Here is a tiny trained network, its code and every weight. The questions are about switching its units off for an input and a target symbol, where a switched-off unit gives its printed mean instead of its output.

import numpy as np


def w(rows, s, z=0):
    codes = np.array(rows[::2]) - 128.0
    scale = np.full(codes.shape[1], s)
    scale[-1] = z or s
    return codes * scale


def norm(h):
    return h / np.sqrt((h * h).mean(-1, keepdims=True) + 1e-5)


def f(y):
    return y / 2 * (1 + np.tanh(0.7978845608 * (y + 0.044715 * y**3)))


def softmax(a):
    e = np.exp(a - a.max(-1, keepdims=True))
    return e / e.sum(-1, keepdims=True)


def log_softmax(a):
    a = a - a.max(-1, keepdims=True)
    return a - np.log(np.exp(a).sum(-1, keepdims=True))


def net(x, mask):
    ids = ['ΔΘΛΣεημξτφψω'.index(c) for c in x.split()]
    T = len(ids)
    res = E[ids] + P[:T]
    r = norm(res)
    for j in range(2):
        rows = slice(2 * j, 2 * j + 2)
        q, k, v = (r @ M[0][rows].T for M in (Q, K, V))
        z = softmax(np.where(np.tri(T) > 0, q @ k.T / 2**0.5, -1e9)) @ v
        o = O[0][rows]
        res = res + np.where(mask[j], z, o[:, -1]) @ o[:, :-1]
    y = f(norm(res) @ A[0][:, :-1].T + A[0][:, -1])
    res = res + np.where(mask[2:26], y, B[0][:, -1]) @ B[0][:, :-1]
    return log_softmax(norm(res)[-1] @ U[:, :-1].T + U[:, -1])


Q, K, V, O, A, B = {}, {}, {}, {}, {}, {}
E = w([
[86,100,120],'Δ',
[204,114,139],'Θ',
[136,188,170],'Λ',
[177,113,135],'Σ',
[167,118,139],'ε',
[86,104,119],'η',
[218,98,128],'μ',
[177,88,171],'ξ',
[253,190,47],'τ',
[12,218,177],'φ',
[167,159,79],'ψ',
[144,220,132],'ω',
],0.02)
P = w([
[179,250,172],'0',
[172,230,157],'1',
[145,188,135],'2',
[174,122,117],'3',
[157,105,102],'4',
[142,88,78],'5',
[121,67,66],'6',
[100,62,56],'7',
[97,32,44],'8',
[65,18,30],'9',
[75,5,25],'10',
[77,3,23],'11',
[107,17,34],'12',
],0.0059)
Q[0] = w([
[118,93,1],'h1',
[159,63,46],'h1',
[69,195,215],'h2',
[253,10,109],'h2',
],0.0097)
K[0] = w([
[194,15,230],'h1',
[65,11,233],'h1',
[90,175,250],'h2',
[158,21,2],'h2',
],0.0081)
V[0] = w([
[151,214,131],'h1',
[145,63,144],'h1',
[94,114,144],'h2',
[126,151,3],'h2',
],0.014)
O[0] = w([
[99,105,45,141],'h1',
[176,110,201,252],'h1',
[122,79,154,20],'h2',
[100,110,2,148],'h2',
],0.0086,0.0035)
A[0] = w([
[109,103,130,69],'n1',
[199,30,16,161],'n2',
[134,48,121,206],'n3',
[95,144,40,198],'n4',
[147,156,174,77],'n5',
[109,68,102,87],'n6',
[152,21,128,253],'n7',
[139,176,163,130],'n8',
[189,79,90,129],'n9',
[130,6,162,254],'n10',
[48,99,143,186],'n11',
[175,206,141,135],'n12',
[57,243,109,45],'n13',
[163,138,88,148],'n14',
[31,101,171,90],'n15',
[152,111,109,111],'n16',
[141,65,217,138],'n17',
[144,129,54,117],'n18',
[86,162,189,132],'n19',
[170,173,126,79],'n20',
[165,110,151,84],'n21',
[109,116,214,163],'n22',
[40,103,156,167],'n23',
[131,127,158,115],'n24',
],0.015,0.0054)
B[0] = w([
[147,150,87,121],'n1',
[108,115,24,248],'n2',
[158,68,90,194],'n3',
[140,37,253,168],'n4',
[113,97,163,136],'n5',
[94,116,46,135],'n6',
[162,68,71,243],'n7',
[102,101,157,138],'n8',
[93,115,71,199],'n9',
[211,103,65,242],'n10',
[164,175,120,141],'n11',
[103,113,121,159],'n12',
[140,8,154,152],'n13',
[81,171,167,160],'n14',
[91,211,160,140],'n15',
[123,154,76,143],'n16',
[185,54,114,205],'n17',
[89,103,131,155],'n18',
[112,96,60,136],'n19',
[105,168,145,139],'n20',
[156,144,120,154],'n21',
[149,56,108,166],'n22',
[140,226,87,142],'n23',
[144,99,131,133],'n24',
],0.0072,0.013)
U = w([
[114,176,72,97],'Δ',
[110,129,174,161],'Θ',
[221,210,153,60],'Λ',
[58,148,128,250],'Σ',
[3,75,58,85],'ε',
[58,36,172,169],'η',
[156,175,144,116],'μ',
[124,176,165,248],'ξ',
[107,88,137,2],'τ',
[236,61,194,122],'φ',
[123,211,107,58],'ψ',
[148,138,120,72],'ω',
],0.015,0.0059)

Each question gives the input, a string of symbols that net reads in full, and the target symbol t.
The units are the heads (2 rows each of Q, K, V and O) and the neurons (one row each of A and B). Each row of codes is followed by its name. A weight is (code - 128) times the scale printed after its matrix; where a second scale follows, it is the last column's (O, A, B and U).
mask holds one flag per unit, heads first, then neurons. A switched-off unit (its flag False) gives its mean, the last column of its rows in O or B, instead of its output. The means were averaged over made-up inputs and are rounded, as every weight is.
A unit's drop is (log p(t) with every unit on - log p(t) with that unit switched off) / (log p(t) with every unit on - log p(t) with every unit switched off).
The circuit of an input: a set's keep is (log p(t) with only the set's units on - log p(t) with every unit switched off) / (log p(t) with every unit on - log p(t) with every unit switched off). Starting from the 12 units with the biggest drops (on a tie, the unit counted first), units are removed one at a time, each time the one whose removal leaves the highest keep (on an exact tie, the one counted first), for as long as the keep stays at least 0.8.
units of the circuit, in order: the units of the circuit, biggest drop first
k most important neurons: the k neurons with the biggest drops, biggest first
heads that matter: for each layer, one digit per head in row order, 1 if its drop is at least 0.15 and else 0, layers parted by /
drop when u is switched off: that unit's drop, to one decimal
input Δ η τ ξ Θ ψ Θ ψ ε, target ε: heads that matter	01
input Θ ξ Θ ψ μ, target ε: heads that matter	01
input ε ε η ξ Λ Θ ε Λ ψ ψ τ Θ, target ε: units of the circuit, in order	h2; n2
input μ ω Θ Σ Σ ξ φ, target Σ: heads that matter	00
input Δ Θ ε, target ξ: most important neuron	n7
input ξ ξ Θ ξ ξ μ Δ Θ η ψ τ, target ε: heads that matter	01
input Θ ξ η, target φ: units of the circuit, in order	h2; n2
input ε Θ ξ ξ Δ ξ ξ Δ, target φ: heads that matter	11
input ξ ω ε, target η: units of the circuit, in order	h1; n4; n10
input ω Δ Δ, target η: units of the circuit, in order	h1; n4; n2; n10
input Λ τ Σ, target ε: heads that matter	00
input Θ ψ ξ, target ε: heads that matter	10
input ξ Θ ξ Δ μ Σ ψ, target ε: heads that matter	00
input τ ξ Δ Δ ψ Θ Σ Λ, target η: 3 most important neurons	n13; n10; n2
input ω ξ ξ ξ Θ ψ ξ ω, target η: 2 most important neurons	n13; n10
input ε ξ ω, target η: 2 most important neurons	n13; n4
input ε ξ ε ξ Θ ψ, target ε: heads that matter	01
input ψ ξ Θ τ φ ε η ψ ξ φ ψ Δ ξ, target ε: drop when h1 is switched off	-0.1
input ξ ξ ξ ψ ε, target ε: drop when h2 is switched off	0.8
input Σ ε ε, target ξ: drop when n10 is switched off	0.7
